In the rows, 128 means zero.
Each name stands for a flat space through zero: a line, a plane or more. A row that begins with a name and a colon came from that space; any other row is followed by the name of the space it lies nearest, among the names in its block.
zl_mh: [110 195  97 153  93 160 130  98 101 128 114 134 125  82 183 138 122  75
 123 203 152  64 135 169 154 135]
zl_mh: [122 147 122 174 164 170  81 103 125 151 142 111 146  58 113 137 151 133
 143 184  50 106 158 144 133 179]
bt_rm: [107 138  79 136 114 104 127 167 134 139 139  89 124 113 169 140 119 117
 119 140 154 121  79 145 158  96]
zl_mh: [127 150 137 129 145 148 111 116 111 118 114 141 127 125 128 120 132 100
 120 156 114 130 151 141 117 142]
bt_rm: [109 100  96 136 123 104 137 145 138 155 164  96 127 108  95 109 150 142
 139 119 132 134 110 127 138 101]
zl_mh: [ 88  80  75 147 107  82 160 137 145 186 186  82 130  90  63 119 133 159
 152  94 137 116 110 125 163  87]
fr_ns: [133 103 160 129 153 128 112 131 118 119 137 121 129 108 126 150 143 152
 123 117 141 154 123 135 123 154]
bz_ct: [131 139 101 153 102 140 140 112 147 147 145 124 126 107 146 110 164 140
 150 158 121  97 119 124 134 122]
fr_ns: [137 123 182 121 128 117 126 106 106 122 102 146 123 169 108 141 124 141
 121 110 148 156 131 118 109 158]
fr_ns: [144 116 122 112  91 121 173 144 156  97 129 154 126 112 201 162 103 150
 127 100 177 108 106 118 148 105]
bz_ct: [120  63 124 111 142 111 124 166 133 132 172  83 159  68  55 154  91 167
 136  62 107 130 129 119 145 139]
bz_ct: [152 122  90 104 101 123 137 186 166 107 140  99 137 136 180 124 115 140
 131 106 136 111  78 110 137  94]
bt_rm: [124 139 131 127  75 122 145 127 106 118 121 120 137  97 139 156 102 129
 125 132 173  96 105 133 144 146]
bt_rm: [152 122 161  66 120 107 131 161 116  90  91 127 130 219 126 132  70 112
 103  63 166 150 109 111 111 117]
bt_rm: [125 138 111  90 135 122 116 172 109 101 121 104 124 152 148 114 109  80
 101 122 166 138 107 150 127  97]
fr_ns: [142 112 165  99 137 110  88 181 104  99 110  94 152 144  80 138  99 138
 109 102 108 174  99 107 101 168]
bz_ct: [116 101 108 127 135 110 123 163 133 132 156  98 135  95 108 127 133 140
 128 117 126 143 109 130 135 116]
fr_ns: [100 155  96 152 111 129 117 119 106 157 133 100 135  96  99 120 123 102
 132 166 113  99 129 146 144 134]
bt_rm: [135 110 142 100 106 134 137 143 106  97 138 121 141  93 109 131 116 124
 121 111 164 117 128 134 123 139]
fr_ns: [123 164 116 146 131 169 109 130 101  96 135 134 121  45 199 127 179  90
 113 216 159 115 125 176 128 142]
bt_rm: [132  52 144 125 138 109 124 173 140 115 175 102 153  47  77 149 142 195
 137  89 112 165 111 106 123 154]
bt_rm: [119 136 137 169 151 142 121  85 133 153 129 154 123 105 118 131 158 142
 142 162  83 132 161 127 125 152]
fr_ns: [110 109 151 138 115 117 129 119  99 132 135 117 144  69  89 172 102 149
 126 117 143 122 131 136 144 169]
zl_mh: [175 154 141  71 152 161 148 117 160  84  86 194 103 252 198  87 112  81
 116  96 137 127 166 116  99  73]
zl_mh: [161 116 169 120 155 164  98  99 122 130 135 110 133 150 108 117 159 147
 141 113 122 120 142 130 107 165]
bz_ct: [138 136 139 149 159 176 130  83 139 119 137 171 117  84 182 139 164 128
 136 161 124 108 172 151 132 139]
bz_ct: [152 178 101 140 117 164 137 124 160 103 113 165 107 136 250 111 168 105
 128 190 137 105 117 136 125 100]
fr_ns: [129 188 161 138 131 151 111  64  92 141  75 170 116 204  83  78 143  76
 126 179  91 133 178 124  86 154]
zl_mh: [100 113 145 137 148 102  72 177  76 124 133  71 151  66  64 153 122 130
 105 148 113 179  97 143 121 181]
bz_ct: [126 154 122 132  78 139 163  96 117 124 121 147 121 113 168 140 120 114
 131 144 184  77 128 143 147 124]
bz_ct: [127 187 149 135  61 136 178  42 105 141  77 187 108 193 147 127 104  97
 133 145 180  73 155 128 133 130]
fr_ns: [127  98 174 144 179 132 102  88 118 158 135 126 131 138  61 138 143 160
 139 105  91 155 164 125 116 170]
zl_mh: [132 129 139 141 133 134 123 119 132 128 124 139 131 117 128 135 135 141
 132 138 108 133 135 121 123 146]
bz_ct: [129 117 117  99 117 109 109 199 117  97 129  84 148 109 126 143  90 123
 108 110 138 142  84 126 131 129]
bt_rm: [150 102 118 105 160 127 115 179 164 105 140 113 133 138 162 134 121 146
 123  94 109 150 108 115 127 108]
bz_ct: [110  93 121 123 128 107 147 131 126 141 154 115 128 106  98 138 119 141
 130  93 155 128 129 135 145 112]
zl_mh: [ 77 184  86 169  64 105 135 128  85 148 115 107 129  65 147 156 106  91
 116 202 164  92  92 160 166 137]
zl_mh: [121 138  68 113 116 115 142 182 158 115 133 112 130 118 193 144  82 109
 117 117 136 106  97 134 163  75]
bt_rm: [161 163 156 124 127 163 110 103 128 113  94 151 130 176 137 105 139 117
 133 151  95 120 145 111  96 156]
bz_ct: [117  78 155 102 215 105  96 169 118 112 137 119 121 140 105 141 125 127
  99  85 127 212 137 143 117 117]
zl_mh: [123 157 118 142 132 175 133  65 115 145 136 148 119 111 125  98 158  91
 141 168 129  78 182 158 130 127]
fr_ns: [ 96 133  81 139  76 111 175 113 133 157 141 130 138  90  97 138  78 120
 142 117 128  71 143 126 167 103]
bt_rm: [119 143 123 163 108 120 121 120 126 148 126 118 131 106 129 140 142 147
 137 161 113 124 107 122 134 152]
fr_ns: [114  96 155 146 169 137 109 108 106 138 156 121 128  69  98 146 161 147
 129 133 133 148 151 153 129 159]
[140 130  92 113 129 116 134 176 162 111 133 120 112 160 200 109 147 121
 120 129 149 145  84 125 128  74]	bz_ct
[140  99 180 127 195 146  60 135 102 125 136  96 147 114  52 123 156 147
 125 125  71 178 147 128  91 192]	zl_mh
[104 118 104 118  96  94 149 143 122 147 133 109 139 133  66 123  84 122
 130  97 125 118 124 115 142 109]	fr_ns
[120 100 144 130 133  97 102 153 113 146 136  72 143 127  86 159 109 162
 126  94 130 149  89 123 137 157]	fr_ns
[128 178 121 152 128 173 146  68 133 126 108 196 115 116 168 112 143  92
 135 187 103  92 188 140 125 126]	zl_mh
[138  93 152 108 142 102 103 169 123 122 132  86 139 151  97 138 120 157
 120  85 132 169  90 113 116 144]	zl_mh
[119 117 114 128 137 133 127 150 126 112 148 122 130  72 152 141 135 124
 120 139 144 129 123 148 140 121]	bz_ct
[ 89  86 106 151 148 119 158 106 136 157 173 147 130  46  74 136 131 143
 142 116 109 125 179 139 152 112]	bz_ct
[134 173  96 151 104 171 149  88 146 131 126 156 122  99 202 134 130 108
 142 172 130  56 149 146 153 118]	zl_mh
[158 153 153 125 142 155 115 108 141 115  97 159 126 178 147 116 131 124
 131 137  89 131 149 109 103 144]	fr_ns
[144  94 128  83 135 117 147 147 146 117 138 126 126 178 110 109 108 130
 128  61 147 135 132 114 122  89]	bt_rm
[132 143 120 121 129 125 129 142 133 115 116 136 115 154 172 120 136 111
 117 141 147 141 111 133 124 106]	bz_ct
[138 159  93 144  97 154 160 108 163 125 126 158 125 106 207 142 116 126
 142 149 127  67 135 128 155 107]	fr_ns
[145  90 136 113 168 112 102 161 155 138 139  93 135 173 102 124 126 164
 133  75  91 164 108 103 118 124]	fr_ns
[ 92  83 126 150 152 111 123 121 111 162 170 105 138  57  41 133 143 150
 137 119 109 145 151 139 138 143]	bz_ct
[141  97 161 119 135 127 133 121 132 120 131 143 137 127  91 134 125 159
 135  95 115 144 145 107 113 148]	bt_rm
[129  96 131 109 123  92 123 173 130 125 136  90 136 143 109 143 107 153
 121  83 145 154  85 114 132 123]	fr_ns
[162 115 201 110 162 112  84 124 120 134  91 115 127 251  71 110 139 158
 126  87  96 195 114  88  76 168]	zl_mh
[142 171 122 147  96 163 133 100 130 119 115 148 128 106 178 127 143 117
 137 179 127  83 132 133 129 145]	bz_ct
[123 114 162 149 177 139  84 110 112 148 130 120 145 110  43 125 140 146
 136 136  47 159 167 118 105 183]	bz_ct

Each name stands for a flat space through zero: a line, a plane or more. A row that begins with a name and a colon came from that space; any other row is followed by the name of the space it lies nearest, among the names in its block.
fp-rc: [164 135 108 116 166  68  90 145  79 116 175 132 148 145 119 172 114 136
 128 147 117 150 229 106  89 188]
jc-nr: [133 120 124 114 136 117 127 135 129 125 157 134 118 102 126  94 111 119
 139 110 151 169 104 141 164 155]
lh-lc: [117 152 138 136 121 135 152 104 155 134 132 121 125 130 130 121 134 130
 136 122 143 148 112 124 155 115]
fp-rc: [ 95 168 157 131 123 152 178  68 171 152 136 140 109 114 127 108 145 129
 182 104 178 188 109 119 176  91]
fp-rc: [127  71 141 118 143 131 116  75 167 139 141 114 116 125 114  72  78 120
  94 103 146 199  62 135 228 139]
fp-rc: [107 175 119 146 132 102 176 104 121 145 133 106 101 130 107 153 185 175
 134 164 134 122 196 116  70  88]
lh-lc: [ 97 109 131 140 111 150 147 109 153 148 123 122 114 125 124 110 151 146
  99 133 141 106  70 143 133  60]
zz-mm: [121 117 148 130 131 125 137  84 170 135 123 131 150 162 146 113 119 142
 113 139 122 142 114 127 176  91]
fp-rc: [156 165 143 116 143  95 104 161 121 126 146 122 167 111 158 178 116  89
 163 124 120 169 175 110 115 208]
zz-mm: [128  87 149 122 134 124 108 115 169 134 111 109 135 105 154 116  90  98
  96 125 105 158  82 141 181 162]
jc-nr: [126 185 130 155 131  89 171  98 168 135 122  50 105 114 122 151 141 138
  96 153 109 167 156 113 140 173]
zz-mm: [147 142 137 128 132 114 129 117 148 119 126 109 146 147 135 121 105 120
 124 125 118 159 130 117 173 163]
fp-rc: [122  88 145 113 130 154 116 100 158 133 142 148 126 117 131  76  86 104
 134  87 159 180  52 139 216 130]
lh-lc: [134 116 136 108 118 178 103 148  90 122 125 200 158 157 129 124 126 114
 192  93 157  99 122 120 113  89]
jc-nr: [ 99 129 140 140  85 182 142 155 146 144 104 140 144 129 147 125 167 123
 129 119 142  63  42 145 108  45]
zz-mm: [137 109 137 110 141 120 100 147 120 121 126 155 143 108 155 137 107 103
 148 127 113 134 146 137 123 161]
lh-lc: [136 111 127 126 139 102 130 126 119 130  97 106 124 134 122 129 134 147
 108 159  93 117 170 128 102 131]
jc-nr: [119 160 115 138 126 130 136 135 122 124 149 127 104 100 123 151 136 119
 137 120 141 131 137 126 110 153]
fp-rc: [161 113 111 111 148  78  97 166 107  99 156 147 163 150 153 122 105 138
 112 153  98 116 166 142 128 159]
zz-mm: [153 149 129 108 117 148  88 207  79 118 150 175 177 125 149 161 130  86
 193  94 150 106 128 120  85 154]
zz-mm: [148 194 124 160 118 128 167  80 135 107  84  88 137 219 102 153 137 166
 114 152  96 102 199  80 130 119]
jc-nr: [128 107 132 131 113 163  99 155  91 140  92 141 155 157 123 173 154 125
 128 133 115  57 137 113  52  81]
jc-nr: [141 112 121 121 121 119 142 156 126 143 131  68 108  97  91  70 131 127
 106 107 153 170  58 140 159 152]
lh-lc: [164 128 141 113 134 123 111 133 117 120 121 129 170 172 126 117 104 120
 148 114 126 152 141 107 158 151]
lh-lc: [107 110 139 127 104 182 134 118 152 132 126 158 128 129 134  88 122 116
 140  94 160 120  39 143 174  78]
zz-mm: [119 149 120 138 124 118 157 115 140 128 139 116 117 137 121 115 145 153
 118 140 135 127 127 131 135 105]
zz-mm: [ 95 103 107 125 146 117 138 119  90 131 123 172  76  94 119 138 161 165
 140 166 115  84 204 150  43  83]
fp-rc: [137 130 134 106 149  86 119 145 131 132 177 143 146 102 151 116 120 121
 151 127 146 182 136 141 149 157]
jc-nr: [110  98 142 111 135 122 119 130 162 130 151 165 132  85 173 100 108 108
 137 123 134 152  83 165 171 127]
lh-lc: [138 122 146 116 144 113 131 107 133 133 105 122 132 129 129 121 116 125
 148 133 115 165 165 119 143 150]
fp-rc: [151 154 133 124 120 117 120 168 132 100 112 143 172 149 173 142 119 114
 142 141  91  94 147 132 125 153]
fp-rc: [119 137 133 124 118 158 120 149 112 138 131 145 123  98 126 147 139 100
 165 100 154 128 110 124 102 133]
lh-lc: [105  87 120 121 143 130  84 138 113 153 187 149 111  70 127 160 126 103
 114 111 164 147  99 140  99 133]
jc-nr: [132  89 152 115 156  87 117  88 166 128 111 132 149 140 165 117  96 135
 106 163  82 157 161 138 170 136]
lh-lc: [104 157 116 152 106 139 170 123 153 119 113 114  99 121 131 117 151 147
 107 143 118  89 105 145 126  99]
jc-nr: [130 150 136 135 130 112 137 120 141 137 126 101 134 127 131 149 136 127
 122 137 122 145 144 116 124 143]
zz-mm: [141 105 134 119 141 124 120 104 135 139 142 102 120 126 100  96 100 120
 118 102 152 193  99 118 184 158]
lh-lc: [126 131 139 137 138  95 144  94 181 142 140  68 117 107 130 114 111 125
  83 134 125 193  97 130 190 165]
zz-mm: [102  95 112 125 141 116 137 118 116 139 138 131  73  78 110 109 141 147
 114 142 134 132 135 153 102 115]
[123 148 135 141 112 124 167 117 166 137 114  81 123 131 124  97 142 141
 106 133 130 142  83 133 164 114]	jc-nr
[117 142 125 142 136 116 122 121 129 129 121 118 113 107 139 183 134 120
 114 150 102 114 175 122  85 154]	jc-nr
[141 147 153 135 148  97 149  49 186 126 118  90 141 170 133 117  92 138
 109 140 109 200 156 102 217 158]	fp-rc
[127 153 125 144 125 117 146 118 138 131 116  90 115 128 118 145 140 135
 109 141 116 130 144 118 118 141]	jc-nr
[136 135 130 132 114 146 135 131 118 131 110 121 146 168 112 124 143 141
 131 124 133 105 120 113 119  94]	jc-nr
[140 143 133 128 135 116 133 110 130 125 127 122 142 157 125 132 124 138
 133 134 124 144 159 112 140 133]	jc-nr
[117 148 119 139 148  97 133 102 144 116 140 122  95  94 142 161 114 124
 114 150 103 146 183 130 124 180]	jc-nr
[138 121 114 133 132 154  92 132  78 129 124 127 116 132  90 179 122 109
 130 107 135 114 161  96  76 157]	fp-rc
[138 111 130 114 134 143 103 128 120 119 145 160 139 133 130 118  98 108
 148 100 145 146 114 126 158 145]	fp-rc
[149 151 122 129 115 137 140 146 119  99  98 135 141 161 131 111 121 132
 145 128 107  96 142 125 135 137]	lh-lc
[113 177 134 145 104 155 154 121 146 128 127 140 142 154 140 146 154 133
 148 124 142 100 116 118 124  85]	jc-nr
[122 169 148 132 126 135 149  93 163 140 156 125 139 135 132 129 126 117
 156 103 167 186 108 109 180 128]	lh-lc
[121 100 123 122 101 137 127 196 137 119 107 137 140 102 166  93 141 122
 109 139 105  63  53 177 117 100]	fp-rc
[151  71 112 129 122 111 103 158 113 127 107  88 153 172 113 108 129 156
  47 157  92  75  98 137 114  99]	lh-lc
[132 159 141 133 132 133 128 111 128 136 125 116 130 126 121 165 127 110
 152 116 136 158 158 100 122 158]	fp-rc
[151 110 129 137 116 144 108 148  82 147  68  82 154 182  88 171 160 143
 101 144 101  70 158  91  46  98]	jc-nr
[100  84 130 145 105 189 155  61 169 126  82 127  93 164 101  61 112 152
  85 115 130 101  45 139 198  51]	fp-rc
[138 105 128 106 158 115  58 147  93 148 213 158 149  93 127 180 104  83
 147  91 178 189 133 112 114 181]	lh-lc
[149 131 150 100 135 122 111 135 135 133 183 165 187 155 147  99 108 114
 174  94 176 188  95 122 192 123]	zz-mm
[ 99  90 136 131 124 145 133  98 151 153 131 131 117 124 124 109 139 142
 103 130 144 126  79 141 141  66]	zz-mm

Each name stands for a flat space through zero: a line, a plane or more. A row that begins with a name and a colon came from that space; any other row is followed by the name of the space it lies nearest, among the names in its block.
gt-cc: [102 140 106  92 152 133 166 124 110 163 112 138 134 135  98  90 133 136
 136 104  88 142 145 138 116 128]
mj-rd: [138 134 125 116 121 129 114 143 137 137 141 125 114 111 121 138 107 149
 130 123 126 136 102  85 127 144]
mj-rd: [177 122 103 107 109 165 171 129 127 157 112 102 138 103 151 135  74 104
  96 127 136 161 133 125  91 144]
gt-cc: [127 129 124  90 115 116 120 126 124 160 148 128 132 112 154 114 109 151
 113 115 123 154 128  94  92 155]
cl-fb: [140 148 110 103 119 114 114 110 112 167 141 107 134 140 132 133 140 110
 113 139 119 152 101 142 136 151]
mj-rd: [147 108 129 146 130 161 147  90  91  67  70 141 139 141 127 102 143  63
 153 146 136  74 159 169 195  52]
nh-tc: [ 58 147 127 113 117 102 139 149 142 104 133 132 107 146 108 112 154 143
 166 113 126  92 120 106 148  70]
qq-tb: [129 128 125 156 116 147 181 146 128 119 132 141 128 130 137 155 132  90
 125 137 132 137 167 204  91 132]
qq-tb: [ 98 133 136 122 123 109 117 108 130 103 130 132 129 139 137 113 158 124
 148 123 145 102 133 121 147  96]
nh-tc: [119 155  88  99 152 143 172 138 132 172 104 107 125 142  74 128 123 125
 130 122  97 146  94 130 132 131]
gt-cc: [142 133 134  87 108 122  79  87  93  94 132 171 119 113 145 124 141 110
 165 154 137  94  92  77 173 120]
qq-tb: [108 139 133 139 137 103  75 132 121 126 137 120 119 143  79 102 148 133
 153 115  98 108 112 128 195  94]
nq-gl: [122 136 144 160 116 119 142 131 126 115 162 133 118 139 159 155 174 126
 126 124 144 137 168 175 114 154]
cl-fb: [116 110 142 146 132 129 133 132 148 104 117 121 134 124 139 114 119 142
 126 113 147 114 152 115 120 102]
cl-fb: [146 127 119 125 157 134 121  98 128 135  94 102 139 148 119 127 140 134
 114 141 137 123  95 107 162 131]
qq-tb: [147 115 134 117 157 154 125  73 134  73  76 135 136 115 131 111 135 131
 156 126 169  83 115  53 175  97]
cl-fb: [143 128 132  98 108 120  90 119 103 121 138 149 115 120 148 132 124 137
 135 150 126 117  93  80 149 138]
cl-fb: [196 107 120 105 155 153 108  67 142 133  79 107 159 115 160 148  97 130
  91 166 178 134  65  53 126 167]
cl-fb: [126 137 118  97 143 120  87  78 129 105  90 119 137 138 102 112 142 108
 156 148 146  85  61  72 200  82]
qq-tb: [171 124 104  80  97 144  82  94 107 119  95 115 141  98 109  94  67  62
 149 145 127 100  75  83 191  59]
gt-cc: [112 135 121 133 112 140 157 141  92 103 121 167 116 141 110 130 145  79
 159 148 101 102 147 193 149  91]
gt-cc: [173 106 128 190 139 177 174 138 157  99  89  98 137 123 126 161 102  95
 108 137 162 125 149 168 125 114]
mj-rd: [125 121 148 144 117 112 105 120 123 120 160 155 138 121 153 134 141 114
 128 134 135 135 156 167 101 149]
nh-tc: [110 154 109 135 126 127 181 181 145 179 158 106 109 138 109 158 130 149
 109 109 103 175 137 166  80 171]
qq-tb: [132 106 144 160 163 139 119 123 129 103  97 134 134 136 110 112 132 146
 130 126 124 106 141 124 156 112]
cl-fb: [121 116 136 125 128 128 121 129 142 111 119 127 130 116 131 111 110 143
 134 116 139 114 131  92 129 105]
nq-gl: [145  95 150 105 142 114  68  50  97  95  92 162 164 139 178 105 144 115
 120 178 157  91 103  97 151 121]
gt-cc: [124 123 130 145 155 140 134 124 135 124 117 149 142 120  94 120 124 111
 142 122 116 128 144 161 120 127]
nh-tc: [107 130 127 139 123 133 160 179 134 139 145 147 113 121 110 137 110 143
 130 118 101 142 149 153  88 138]
nh-tc: [121 138 129 101  99 107  89 123 113 116 140 126 112 131 137 121 134 130
 144 137 129 106  94  85 169 102]
mj-rd: [108 131 134 127 140 113  91 165 151 144 147 121 112 110  82 106 101 183
 142  91  99 133 112  72 139 124]
cl-fb: [125 122 132 145 123 127 129 151 107 134 132 124 119 140 119 111 130 134
 123 117  97 129 156 159 146 114]
qq-tb: [170 126 120  97 142 141  68  99 140 125 105 107 129  92  94 104  84 143
 146 114 135 115  67  18 188 113]
mj-rd: [150 140 120 107 133 125 112 127 112 163 140 110 114 128 128 126 132 164
 115 116 110 152 110  89 146 167]
nq-gl: [ 83 138 144 117  99  88  83 125 117  98 157 148 116 135 132 106 157 121
 165 124 126  93 128 121 162  81]
nq-gl: [ 45 156 149 121 130  57  60 148 130 143 195 155 113 141  88  96 177 170
 168  94  85 124 130 131 142 125]
mj-rd: [137 134 114 123 129 135 147 149 149 166 138 106 130 113 117 137  97 138
 109 112 122 164 124 125  90 155]
nq-gl: [155  96 148 180 174 151 117 113 120 110  95 134 147 131 109 108 129 132
 120 122 118 119 167 159 153 127]
nh-tc: [135 125 149 137 128 116  64 121 144  84 130 126 109 120 123 138 134 158
 152 135 154  90  80  45 187 111]
nq-gl: [ 99 131 145 135 141 108 119 136 124 141 165 159 128 124 126 114 151 157
 136 102 106 146 169 150  96 162]
cl-fb: [100 143 118  94 131 127 158 103 114 123 127 169 135 127 128 121 153 101
 156 132 126 122 138 147 106 128]
qq-tb: [134 127 117 104 128 142 153 117 108 106  82 106 107 156 148 124 145 154
 125 142 140  95  99  65 183  98]
nh-tc: [124 148 107 116 112 142 163 188 138 139 131 116  85 129 104 162 107 160
 132 131 111 131  86  86 132 132]
cl-fb: [146 113 133 119 114 154 123 147  88 105 125 190 113  99 115 118  93 112
 156 141  92 110 139 127 135 118]
nh-tc: [114 142 129 143 168 104 106 110 153 168 146 111 150 140 101 129 157 141
 116 112 123 161 125 157 111 172]
nh-tc: [110 130 120 146 105 132 165 178 147 134 136 117 120 130 119 146 103 113
 120 130 122 136 138 169  94 108]
gt-cc: [145 155 107  85 142 126 113  99 130 161 126  90 121 123 112 115 137 155
 132 101 128 145  90  56 166 148]
nq-gl: [ 66 139 132 138 120  97 143 161 122 136 153 148 122 159 117 126 161 128
 135 130 100 126 150 193 106 115]
mj-rd: [173 122 124 153 124 163 144 150 149 133 135 118 125  89 116 150  81 116
 121 113 134 154 142 133 104 151]
nh-tc: [ 81 129 144 134 112  96 145 142 143 113 147 123 117 158 177 144 167 163
 115 134 156 119 140 125  99 128]
qq-tb: [ 96 117 159 161 147  93  83 120 126 114 144 139 137 151 130 110 170 150
 129 123 123 114 152 154 143 124]
nq-gl: [138 150 101 110 142 142 126 151 155 165 127  97 118 102  60 120  86 141
 141  93 103 150  92  84 143 129]
mj-rd: [148 140  93  44  91 138 142  88 107 127  92 111 127 127 164 126 107  96
 129 162 156 107  60  52 152  95]
gt-cc: [109 124 136 100 138 112 114 108 111 133 132 165 137 131 144 113 142 145
 131 138 120 126 126 114 108 148]
qq-tb: [176 125 116  72 109 132 110  87 110 170 143 145 155  94 179 138  91 105
  98 153 141 171 105 107  68 194]
nh-tc: [137 116 121 119 145 149 128 148 111 145 116 169 135 106  85 112  82 120
 136 133  80 136 126 141 109 136]
mj-rd: [100 126 157 163 156  94 103 128 161 140 164 112 135 135 138 122 164 186
 113  90 141 150 163 129 102 167]
gt-cc: [119 112 142 131  69 118 122 152  89 100 149 165 120 128 169 124 117  89
 133 155 116 107 160 178 119  90]
mj-rd: [174 115 124 131 120 168 163  87 130  79  81 107 132 124 171 144 128  97
 125 145 188 100 129 100 156 101]
cl-fb: [113 125 129 155 140 131 137 153 148 127 121 105 125 131  96 112 119 140
 131 100 117 125 147 138 139 100]
qq-tb: [ 78  97 178 179 137  66  67 127 114 119 155 144 151 174 164 100 179 157
 100 138 118 117 177 196 119 123]
nq-gl: [147 143  96 129 143 162 184 168 152 176 121  98 121 113  82 145  86 134
 113 105 104 171 123 137  96 156]
cl-fb: [118 143 128 112 125 101 118 127 108 155 148 110 112 159 153 131 169 170
 108 128 118 142 117 112 141 160]
nh-tc: [140 131 137 154 109 115 114 136 146 133 157  98 126 131 154 155 136 128
 106 128 152 146 131 143 118 148]
gt-cc: [102 124 144 117 136  86  62 117 121 157 161 138 147 122 117  79 129 147
 130 102  98 142 144 130 124 133]
nq-gl: [157 137 101 134 136 152 141 157 166 144  94  59 112 131  88 153  88 145
 111 129 137 130  62  71 165 111]
nq-gl: [201 124 105 144 125 192 176 154 139 146 110  87 117  86 107 140  63 116
 113  96 124 162 148 119 127 141]
qq-tb: [127 109 147 132 146 115 102 114 128 120 116 121 132 142 155 116 141 177
 109 130 141 118 123  82 138 137]
mj-rd: [ 86 111 161 199 158 112 147 136 153 102 135 141 144 156 136 136 175 138
 120 122 144 122 191 209  92 132]
gt-cc: [105 142 130 113  96  88  86 158 149 155 171  85 111 123 131 113 114 168
 120  96 124 141 111  79 134 116]
gt-cc: [150 133 126 145 161 142 120  99 131 122 111 125 136 131 100 137 148 114
 138 131 134 125 117 137 161 141]
nq-gl: [141 113 131 129 110 132 124 144 121 125 120 114 121 129 148 125 105 141
 110 134 129 123 125 107 134 115]
[124 137 125 116 133 105 104 101 131 145 131 106 141 147 140 128 152 128
 114 138 141 134 104 124 137 138]	nh-tc
[110 127 136 150 121 128 143 110 155  80 120 143 142 130 138 152 145  76
 149 150 174  99 132 166 115  96]	mj-rd
[130 136 126 119 134 121 124 127 138 153 147 128 130 121 132 140 129 145
 118 123 129 153 120 119 100 169]	gt-cc
[152 163  90  62 121 136 101 124 109 173 137 142 117  98  71 129  93 104
 156 135  86 146  54  86 151 148]	cl-fb
[137 142 106 124 129 148 169 142 127 165 140 140 137 110 100 138 107  89
 128 120 102 167 148 191  80 157]	cl-fb
[130 103 149 183 140 115  81 137 160 125 126  80 149 126 107  94 105 134
 111  96 131 126 156 145 151  87]	gt-cc
[119 114 146 126 137 124 119 107 109  86 108 154 121 145 156 123 160 151
 138 147 143  90 126  95 156 116]	cl-fb
[121 151 106  94 127 144 141 138 129 145 141 156 123  87  71 110  97 101
 172  98  94 140 130 126 117 123]	gt-cc
[113 118 133 138 113 124 132 154 148 116 126 111 122 126 132 123 106 141
 124 120 137 117 131 112 122  96]	gt-cc
[110 130 137  69 126  96  71  86 102 119 128 148 125 133 154  94 150 164
 144 135 131 101  90  38 164 121]	gt-cc
[ 70 152 140 136 116  92 130 155 113 148 196 168 118 133 115 116 173 127
 153  96  86 151 189 209  92 149]	nq-gl
[144 103 142 139 137 132 118  95 125  80  77 103 129 159 172 130 150 149
 111 158 174  82 104  74 182  94]	gt-cc
[118 118 131 142 160 120  93 117 132 155 131 154 170 112  71  92 104  89
 137 119  90 145 147 197 106 126]	nh-tc
[142 134 127 130 102 133  97 113  91  85 116 129 112 134 111 111 143  79
 167 138 120  81 120 135 225  59]	gt-cc
[146 121 121 145 142 153 157 153 125 139 112 125 122 130 113 140 111 138
 113 131 111 139 133 141 120 143]	qq-tb
[ 81 119 132 164 162 122 195 170 156 142 110 114 127 177 135 151 155 183
  88 134 128 138 147 162  73 149]	mj-rd
[116 110 130 163 120 147 209 141 121 100 100 140 135 164 173 161 150  97
 102 167 151 116 169 212  84 117]	nq-gl
[117 124 143 116  84  95  95 155 134 146 181 130 123 112 171 133 105 149
 109 126 131 149 132 114  79 148]	gt-cc
[159 116 125 172 157 164 156 134 166 121 102 118 143 114 101 159 101 108
 118 134 148 138 128 154 105 142]	cl-fb
[136 138 109  86  92 142 181 122 136 124 122 112 117 120 182 152 116 123
 118 137 170 132 113  84  95 130]	qq-tb
[162 138 112  94 111 134 126 112 137 159 140  99 131 103 151 135 101 129
 110 118 147 160 108  84 108 159]	mj-rd
